Below are the code and all the weights of a small trained network. Each question names an input and a class and asks about switching units off, where a switched-off unit gives its printed mean instead of its output.

import numpy as np


def w(rows, s, z=0):
    codes = np.array(rows[::2]) - 128.0
    scale = np.full(codes.shape[1], s)
    scale[-1] = z or s
    return codes * scale


def norm(h):
    return h / np.sqrt((h * h).mean(-1, keepdims=True) + 1e-5)


def f(y):
    return np.maximum(y, 0)


def log_softmax(a):
    a = a - a.max(-1, keepdims=True)
    return a - np.log(np.exp(a).sum(-1, keepdims=True))


def net(x, mask):
    res = np.array(x, float).reshape(1, 6) / 4 @ E
    u = 0
    for l in range(3):
        y = f(norm(res) @ A[l][:, :-1].T + A[l][:, -1])
        res = res + np.where(mask[u : u + 11], y, B[l][:, -1]) @ B[l][:, :-1]
        u += 11
    return log_softmax(norm(res)[-1] @ U[:, :-1].T + U[:, -1])


A, B = {}, {}
E = w([
[203,253,38,158,69,143,92],'x0',
[123,61,8,148,121,65,160],'x1',
[128,129,122,129,134,123,127],'x2',
[117,157,157,32,46,35,146],'x3',
[17,205,78,107,187,154,122],'x4',
[87,165,147,201,58,110,200],'x5',
],0.0058)
A[0] = w([
[71,118,182,90,54,51,67,63],'L0N1',
[63,67,244,120,158,162,162,17],'L0N2',
[59,180,117,99,192,129,196,38],'L0N3',
[176,97,155,238,240,181,81,75],'L0N4',
[133,186,109,170,179,136,75,90],'L0N5',
[102,179,197,194,121,45,193,72],'L0N6',
[168,209,150,44,122,3,146,67],'L0N7',
[89,40,81,127,161,54,178,1],'L0N8',
[56,130,35,68,132,167,185,162],'L0N9',
[221,101,201,182,139,70,148,5],'L0N10',
[91,148,92,168,33,150,208,83],'L0N11',
],0.0064,0.0046)
B[0] = w([
[138,112,69,86,78,202,191,200],'L0N1',
[172,130,88,107,215,2,218,225],'L0N2',
[32,109,142,129,84,122,64,184],'L0N3',
[99,130,101,53,41,202,209,250],'L0N4',
[99,84,186,125,69,113,163,193],'L0N5',
[122,125,157,224,159,169,145,213],'L0N6',
[87,115,114,99,65,208,218,223],'L0N7',
[195,232,89,140,168,81,163,176],'L0N8',
[158,51,133,179,62,91,77,252],'L0N9',
[37,38,58,152,45,104,22,171],'L0N10',
[137,92,191,231,170,143,148,223],'L0N11',
],0.0064,0.0035)
A[1] = w([
[155,113,87,144,139,124,196,80],'L1N1',
[100,122,137,100,99,167,138,52],'L1N2',
[120,99,111,133,158,152,114,125],'L1N3',
[164,166,191,76,160,159,163,165],'L1N4',
[139,167,236,128,137,146,94,3],'L1N5',
[144,127,112,34,144,152,54,156],'L1N6',
[80,142,175,171,89,144,163,217],'L1N7',
[212,78,163,151,71,140,113,130],'L1N8',
[140,92,78,99,122,115,113,131],'L1N9',
[196,249,84,152,88,138,102,75],'L1N10',
[34,189,112,130,148,139,78,72],'L1N11',
],0.011,0.0028)
B[1] = w([
[157,206,114,122,124,133,95,181],'L1N1',
[160,162,115,100,130,121,88,165],'L1N2',
[134,164,127,118,81,126,168,148],'L1N3',
[94,192,61,165,116,91,114,185],'L1N4',
[114,187,64,109,178,108,91,160],'L1N5',
[170,121,219,202,104,146,121,179],'L1N6',
[181,139,127,131,132,147,86,254],'L1N7',
[56,71,86,124,137,104,84,213],'L1N8',
[137,166,182,143,115,95,101,171],'L1N9',
[90,58,169,98,212,91,195,206],'L1N10',
[95,11,102,118,87,94,98,171],'L1N11',
],0.011,0.0081)
A[2] = w([
[139,75,2,158,183,246,146,145],'L2N1',
[149,113,91,151,145,98,155,78],'L2N2',
[125,123,120,95,185,80,180,102],'L2N3',
[187,163,162,159,136,206,94,210],'L2N4',
[135,156,203,201,146,117,39,180],'L2N5',
[126,114,120,184,148,225,157,129],'L2N6',
[161,92,124,127,75,57,161,131],'L2N7',
[142,108,138,120,203,116,153,83],'L2N8',
[159,134,223,67,136,118,103,195],'L2N9',
[113,108,156,151,175,94,207,106],'L2N10',
[147,158,38,120,154,76,79,247],'L2N11',
],0.0091,0.0015)
B[2] = w([
[91,197,183,15,54,152,129,218],'L2N1',
[112,114,174,72,193,123,100,177],'L2N2',
[142,154,254,78,167,140,148,193],'L2N3',
[180,157,168,150,66,82,138,198],'L2N4',
[185,128,47,212,136,88,102,254],'L2N5',
[202,122,174,77,93,151,169,185],'L2N6',
[87,195,151,97,160,244,100,229],'L2N7',
[168,151,216,114,132,86,192,172],'L2N8',
[160,139,94,188,133,246,182,177],'L2N9',
[171,99,246,163,128,109,151,203],'L2N10',
[76,180,134,97,233,135,50,239],'L2N11',
],0.0056,0.0057)
U = w([
[118,106,181,102,182,111,197,136],'0',
[117,168,92,67,24,189,164,138],'1',
[127,131,125,138,116,130,88,254],'2',
[66,34,91,138,106,124,57,95],'3',
[116,185,82,137,182,110,83,108],'4',
[199,114,115,218,114,146,143,127],'5',
[153,98,30,126,144,140,150,51],'6',
[147,68,8,118,127,134,214,24],'7',
],0.014,0.0088)

Each question gives the input, the list of numbers given to net, and the class t.
The units are the neurons (one row each of A and B). Each row of codes is followed by its name. A weight is (code - 128) times the scale printed after its matrix; where a second scale follows, it is the last column's (A, B and U).
mask holds one flag per neuron, layer by layer. A switched-off neuron (its flag False) gives its mean, the last column of its row in B, instead of its output. The means were averaged over made-up inputs and are rounded, as every weight is.
A unit's drop is (log p(t) with every unit on - log p(t) with that unit switched off) / (log p(t) with every unit on - log p(t) with every unit switched off).
The circuit of an input: a set's keep is (log p(t) with only the set's units on - log p(t) with every unit switched off) / (log p(t) with every unit on - log p(t) with every unit switched off). Starting from the 12 units with the biggest drops (on a tie, the unit counted first), units are removed one at a time, each time the one whose removal leaves the highest keep (on an exact tie, the one counted first), for as long as the keep stays at least 0.8.
units of the circuit, in order: the units of the circuit, biggest drop first
k most important neurons: the k neurons with the biggest drops, biggest first
k most important neurons of layer l: the k neurons of layer l with the biggest drops, biggest first
input [8,-5,2,8,-8,8], class 0: 2 most important neurons => [L1N10 L0N4]
input [5,5,-7,-5,-8,-4], class 3: 2 most important neurons => [L1N8 L0N2]
input [3,2,-1,7,8,3], class 3: units of the circuit, in order => [L1N11]
input [-4,-6,-4,7,4,0], class 1: units of the circuit, in order => [L0N1 L1N10]
input [6,-2,0,-8,0,7], class 1: 2 most important neurons => [L2N1 L0N4]
input [-1,0,7,6,-3,8], class 5: units of the circuit, in order => [L0N6 L1N7]
input [-5,-4,7,7,6,-2], class 1: 3 most important neurons => [L1N10 L1N8 L0N1]
input [-1,-8,1,-6,4,4], class 4: 3 most important neurons => [L1N4 L1N5 L0N7]
input [5,-8,-2,5,-3,-2], class 4: units of the circuit, in order => [L1N4 L1N5]
input [-1,-6,-4,4,-2,-1], class 4: 3 most important neurons => [L1N4 L0N4 L2N11]
input [8,-8,6,-5,-3,-6], class 0: 2 most important neurons => [L1N10 L1N7]
input [-7,-4,6,0,2,8], class 5: units of the circuit, in order => [L1N7 L2N5]
input [5,-1,-2,-5,-2,-4], class 0: 4 most important neurons => [L1N10 L0N7 L0N1 L1N7]
input [-7,-8,-6,2,4,8], class 4: 4 most important neurons => [L1N10 L1N4 L1N5 L1N7]
input [0,-6,-4,0,-4,0], class 4: units of the circuit, in order => [L1N5]
input [8,6,-2,3,-8,0], class 0: 2 most important neurons => [L1N10 L0N9]
input [-5,-1,2,8,1,-8], class 1: 3 most important neurons => [L0N7 L0N1 L1N10]
input [3,5,-6,-5,-8,-5], class 3: 3 most important neurons => [L1N8 L1N7 L0N2]
input [-2,7,1,-6,-3,-5], class 4: 3 most important neurons of layer 0 => [L0N8 L0N7 L0N1]
input [3,1,0,1,-7,-5], class 3: units of the circuit, in order => [L1N8]
input [-5,-7,6,5,4,3], class 4: 2 most important neurons => [L1N4 L1N10]
input [7,4,5,-8,-3,6], class 1: 2 most important neurons of layer 0 => [L0N4 L0N2]
input [-4,2,6,8,4,-7], class 1: 2 most important neurons of layer 0 => [L0N7 L0N1]
input [7,6,-6,7,7,5], class 0: 2 most important neurons of layer 0 => [L0N4 L0N10]
input [0,-7,-1,3,4,1], class 4: 3 most important neurons of layer 1 => [L1N5 L1N4 L1N8]
